Here is a tiny trained network, its code and every weight. The questions are about switching its units off for an input and a class, where a switched-off unit gives its printed mean instead of its output.

import numpy as np


def w(rows, s, z=0):
    codes = np.array(rows[::2]) - 128.0
    scale = np.full(codes.shape[1], s)
    scale[-1] = z or s
    return codes * scale


def norm(h):
    return h / np.sqrt((h * h).mean(-1, keepdims=True) + 1e-5)


def f(y):
    return y / 2 * (1 + np.tanh(0.7978845608 * (y + 0.044715 * y**3)))


def log_softmax(a):
    a = a - a.max(-1, keepdims=True)
    return a - np.log(np.exp(a).sum(-1, keepdims=True))


def net(x, mask):
    res = np.array(x, float).reshape(1, 2) / 4 @ E
    u = 0
    for l in range(2):
        y = f(norm(res) @ A[l][:, :-1].T + A[l][:, -1])
        res = res + np.where(mask[u : u + 13], y, B[l][:, -1]) @ B[l][:, :-1]
        u += 13
    return log_softmax(norm(res)[-1] @ U[:, :-1].T + U[:, -1])


A, B = {}, {}
E = w([
[77,46,122,138,52,127,12,80,163,112],'x0',
[158,157,197,53,116,153,167,145,171,2],'x1',
],0.0071)
A[0] = w([
[104,119,59,145,119,84,159,119,119,59,95],'0.n1',
[182,151,130,94,159,204,185,92,99,178,2],'0.n2',
[63,128,143,151,121,167,102,112,214,135,102],'0.n3',
[176,80,141,62,71,190,191,156,189,111,214],'0.n4',
[133,101,136,170,190,124,165,158,176,118,166],'0.n5',
[120,99,98,94,131,103,98,121,77,141,183],'0.n6',
[180,127,52,42,134,134,59,113,170,127,64],'0.n7',
[138,127,110,205,104,46,125,111,77,127,143],'0.n8',
[82,184,139,130,126,128,106,100,129,85,132],'0.n9',
[227,103,108,2,139,118,175,124,162,180,167],'0.n10',
[69,150,169,89,78,70,114,104,83,156,163],'0.n11',
[90,143,136,183,53,198,113,68,88,107,176],'0.n12',
[150,170,156,139,136,180,95,107,119,187,160],'0.n13',
],0.0057,0.00093)
B[0] = w([
[98,138,85,113,134,138,164,127,126,131,128],'0.n1',
[167,137,171,134,162,41,49,157,161,111,189],'0.n2',
[159,130,116,130,111,52,64,230,93,161,192],'0.n3',
[86,154,174,133,67,176,119,127,116,254,253],'0.n4',
[112,69,155,81,56,141,76,156,215,186,148],'0.n5',
[188,200,213,70,106,125,96,175,104,115,160],'0.n6',
[78,138,83,16,174,132,124,96,108,82,155],'0.n7',
[151,187,191,97,74,97,147,37,117,145,173],'0.n8',
[190,101,96,124,156,32,150,126,112,239,153],'0.n9',
[143,47,8,122,119,116,83,154,90,156,192],'0.n10',
[227,162,215,145,142,100,110,119,206,139,152],'0.n11',
[107,154,113,137,248,99,190,127,210,147,198],'0.n12',
[122,175,149,58,52,111,89,160,157,120,139],'0.n13',
],0.005,0.0038)
A[1] = w([
[189,182,143,137,185,128,173,140,68,96,119],'1.n1',
[176,147,148,146,193,156,167,149,97,138,51],'1.n2',
[134,142,123,173,125,152,151,136,90,125,176],'1.n3',
[123,179,185,126,185,101,134,147,165,194,233],'1.n4',
[90,37,2,160,133,184,145,125,77,185,204],'1.n5',
[161,173,121,61,91,90,72,119,96,98,186],'1.n6',
[87,28,130,132,107,97,108,84,136,66,227],'1.n7',
[115,140,161,57,119,154,181,102,190,65,198],'1.n8',
[106,139,73,166,187,141,101,78,72,178,167],'1.n9',
[166,155,106,98,74,108,46,172,134,163,160],'1.n10',
[153,114,161,131,100,115,151,167,143,65,200],'1.n11',
[105,159,95,99,67,148,77,81,164,116,172],'1.n12',
[131,130,134,138,112,162,102,160,112,160,2],'1.n13',
],0.0077,0.00095)
B[1] = w([
[128,142,111,101,135,73,76,163,170,166,201],'1.n1',
[148,111,97,100,154,129,71,129,156,84,181],'1.n2',
[101,91,138,140,75,146,47,80,181,139,126],'1.n3',
[70,118,127,195,124,138,107,102,139,69,232],'1.n4',
[110,199,153,152,154,194,169,112,136,3,149],'1.n5',
[142,134,98,125,154,197,152,122,126,106,198],'1.n6',
[197,186,107,113,135,74,138,189,164,152,206],'1.n7',
[107,95,134,169,70,150,113,59,62,183,230],'1.n8',
[166,41,167,48,65,167,184,144,116,152,181],'1.n9',
[123,157,137,130,145,133,184,115,113,106,253],'1.n10',
[93,79,128,220,138,110,186,93,126,149,172],'1.n11',
[130,124,105,127,206,110,120,189,134,122,212],'1.n12',
[116,161,160,127,148,140,163,154,132,81,138],'1.n13',
],0.0075,0.0063)
U = w([
[212,124,95,126,189,8,67,211,221,181,169],'0',
[136,61,218,146,38,223,183,55,63,233,170],'1',
[53,210,149,199,213,192,186,88,109,29,163],'2',
[179,138,100,38,121,137,94,63,50,84,10],'3',
[169,142,44,30,104,126,115,59,38,96,1],'4',
[165,130,69,40,121,142,104,69,48,93,6],'5',
[198,112,81,47,141,169,89,68,45,86,7],'6',
[172,136,87,63,111,131,108,81,49,91,9],'7',
],0.013,0.009)

Each question gives the input, the list of numbers given to net, and the class t.
The units are the neurons (one row each of A and B). Each row of codes is followed by its name. A weight is (code - 128) times the scale printed after its matrix; where a second scale follows, it is the last column's (A, B and U).
mask holds one flag per neuron, layer by layer. A switched-off neuron (its flag False) gives its mean, the last column of its row in B, instead of its output. The means were averaged over made-up inputs and are rounded, as every weight is.
A unit's drop is (log p(t) with every unit on - log p(t) with that unit switched off) / (log p(t) with every unit on - log p(t) with every unit switched off).
The circuit of an input: a set's keep is (log p(t) with only the set's units on - log p(t) with every unit switched off) / (log p(t) with every unit on - log p(t) with every unit switched off). Starting from the 12 units with the biggest drops (on a tie, the unit counted first), units are removed one at a time, each time the one whose removal leaves the highest keep (on an exact tie, the one counted first), for as long as the keep stays at least 0.8.
units of the circuit, in order: the units of the circuit, biggest drop first
most important unit: the unit with the biggest drop
top k neurons: the k neurons with the biggest drops, biggest first
k most important neurons of layer l: the k neurons of layer l with the biggest drops, biggest first
drop when u is switched off: that unit's drop, to one decimal
input [0,-3], class 2: top 2 neurons	[0.n6, 0.n13]
input [-6,6], class 0: most important unit	1.n1
input [3,0], class 2: top 3 neurons	[0.n10, 0.n6, 0.n3]
input [-3,-7], class 1: top 2 neurons	[1.n9, 0.n8]
input [-3,-3], class 2: 3 most important neurons of layer 1	[1.n4, 1.n7, 1.n8]
input [7,7], class 0: top 2 neurons	[1.n7, 1.n12]
input [-4,-5], class 1: 2 most important neurons of layer 0	[0.n12, 0.n8]
input [5,5], class 0: top 2 neurons	[1.n7, 1.n12]
input [-1,-8], class 1: top 2 neurons	[1.n9, 0.n8]
input [-4,2], class 0: top 3 neurons	[0.n2, 1.n1, 0.n10]
input [-8,7], class 0: 2 most important neurons of layer 1	[1.n1, 1.n2]
input [-2,-4], class 1: 2 most important neurons of layer 1	[1.n9, 1.n5]
input [-8,4], class 0: drop when 1.n1 is switched off	0.2
input [1,-6], class 1: units of the circuit, in order	[1.n9]
input [-5,0], class 0: drop when 0.n2 is switched off	0.2
input [-6,8], class 1: drop when 1.n8 is switched off	1.4
